[  9  -9 -23   7  -2   4   7   8  -1   4   1   9  11   2  16  26] => 11
[ 1 -1 -3  1  1  2  6 13 15 33 24 18 16 17 14 25] => 8
[  5  -4 -11   3   4   1   2   0  -2   2  -3   3  12  10  15  23] => 12
[17 -1 14 23 39 29 46 36 19 37  8  9  9 -3 12 28] => 0
[  6  -6 -12   3   5   2  13  13  15  33  15  18  13   9  14  26] => 8
[  6  -5 -12   7   7   8  27  27  22  36  18  16  14   9  13  26] => 6
[ 3 -3 -7  2  9  6 32 25 22 37 20 16 17 14 16 23] => 5
[ 13 -14 -35  15  32  31  48  36  19  33   4   7   9  -7  10  29] => 3
[  7  -5 -12   5   6   3   5   5   1  11  12  16  15   4  14  23] => 10
[ 10 -10 -28   9   9   5   4  10   3   6  -2   9   9  -2  12  30] => 10
[  6  -6 -16   5   4   1   5   5   3  16  13  15  13   9  15  25] => 9
[  5  -5 -15   4   5   4   3   2   4  13  10  13  13   9  12  23] => 10
[  4  -4 -10   4   2   2   4   4   0   1  -6  -3  -2  -5   2  17] => 15
[ 6  7 43 16 30 29 41 27 21 33 21 18 17 16 15 24] => 0
[ 3  4 19 13 29 28 41 30 23 34 21 17 17 15 16 23] => 1
[  5  -4 -12   2   5   4   5   3  -2  -1  -6   1   6   7  13  23] => 13
[  6  -4 -13   3   5   2   5  10  13  32  19  16  14  15  14  22] => 8
[  5  -5 -13   3   2   2   3  -3   1  -3  -6   3   6   8  14  23] => 13
[ 2  1 20 14 31 29 45 30 21 38 22 15 17 15 15 23] => 1
[ 2 -1  9  9 25 28 37 28 23 36 23 17 17 21 14 21] => 2
[-3  5 23  7 23 26 35 24 22 37 29 22 19 23 17 13] => 2
[ 7 -2 10 16 33 31 43 32 24 37 15 13 15 12 14 25] => 1

[-24   3  11  15 -11   5  -2  -1   1 -46  -2   1  24  -6   9  18  -3 -14
  13   1   6   1 -10  17 -13  -8  -2   2  -8   3   0   3  -7   3  -4] => 11
[ 57   2   0  41  -1   0   2 -15   4  12   1   4 -53 -15  10  19  -8  -1
  18   4   4   6 -10   3   7 -19  -6   0 -11  -8   1  11  -2  -6  -3] => 9
[ 36   4   9  24  -5  -2   1  19  11  17   7   2 -11  -9   4   3  -1   5
 -15   3   3   1   2  10  -2  -2  -3  -5  -9   4   4  10  -1  -2  -4] => 2
[-28   2  12  -5   3   2   2 -17   6 -23   3   3  53   7  -5 -16   1  17
   5   1  -5   0  -3  23   5  -4   1   3  -3   4   0  -6  -3 -14   1] => 0
[-26   5   9  18   3   4  -3  -3   6 -16   1   6  14  -8   4  27  -1  -3
  -8   2   7   1   3   2  -2  -7  -6   0   1   4   5   3  -2  -2   0] => 14
[  4  -1   9   8  -5   3  -1  -3  -2 -12   6   2  23  -4   1  18  -6 -14
   6   3   2   1   4 -15   1 -12  -7   3   7   0   6   2  -4  -5   1] => 15
[  3   1   8  30  -2   6   2  23  10  30  -3   5  52 -18   1   8  -4  -3
  17   2   8   0   3  26   7   8  -5 -13 -16  -2   5  -4   3   9  -1] => 5
[ 11  10   9  -1   5  -2   2  -3   5 -57  -7   2  36   2   3   4   0  16
 -27  -1   4   0  -3  21   1  12  -1   0  -2  -5  -4   6  -4  20  -1] => 11
[-22  -9  -2   4   1   1  -1   5  -2  -5   5  -4  32   0  -5  -5  -5  -5
 -45   1   5   1   9  17  13  -6  -1  -6   2  -2  -6  14   2  -4   2] => 7
[ -1   6  18  25   9  -4  -3  14   6  -4  -7   3  37   5   0  18  -3  -6
 -38   3   6   2   4  26  -2   4   6  -4 -10  -1   3  10  -2 -13  -2] => 11
[27  7 19 21  0 -1 -1  4  8 27 -1  1 -6 -4  6  0 -9 14 -8  2 -6  2  9  9
  4 11 -3  0 -3  0  5  5 -1 -4 -4] => 13
[-23   7   3   9   9   2   0  -1   2  -4   0   0 -13  -3   6   6 -10 -17
 -22   0  -2   4  -2  16 -18   1  -6  -8  -3  -6   1   4   3  -1  -4] => 6
[ -5   0  -4  -1  -5  -3   5  -9   4 -19  -6   2 -29   1  13  -5  -9  13
 -12  -1   2   2  -8  -8  -3   1  -3   3   0   0  -5  10  -1   0   1] => 5
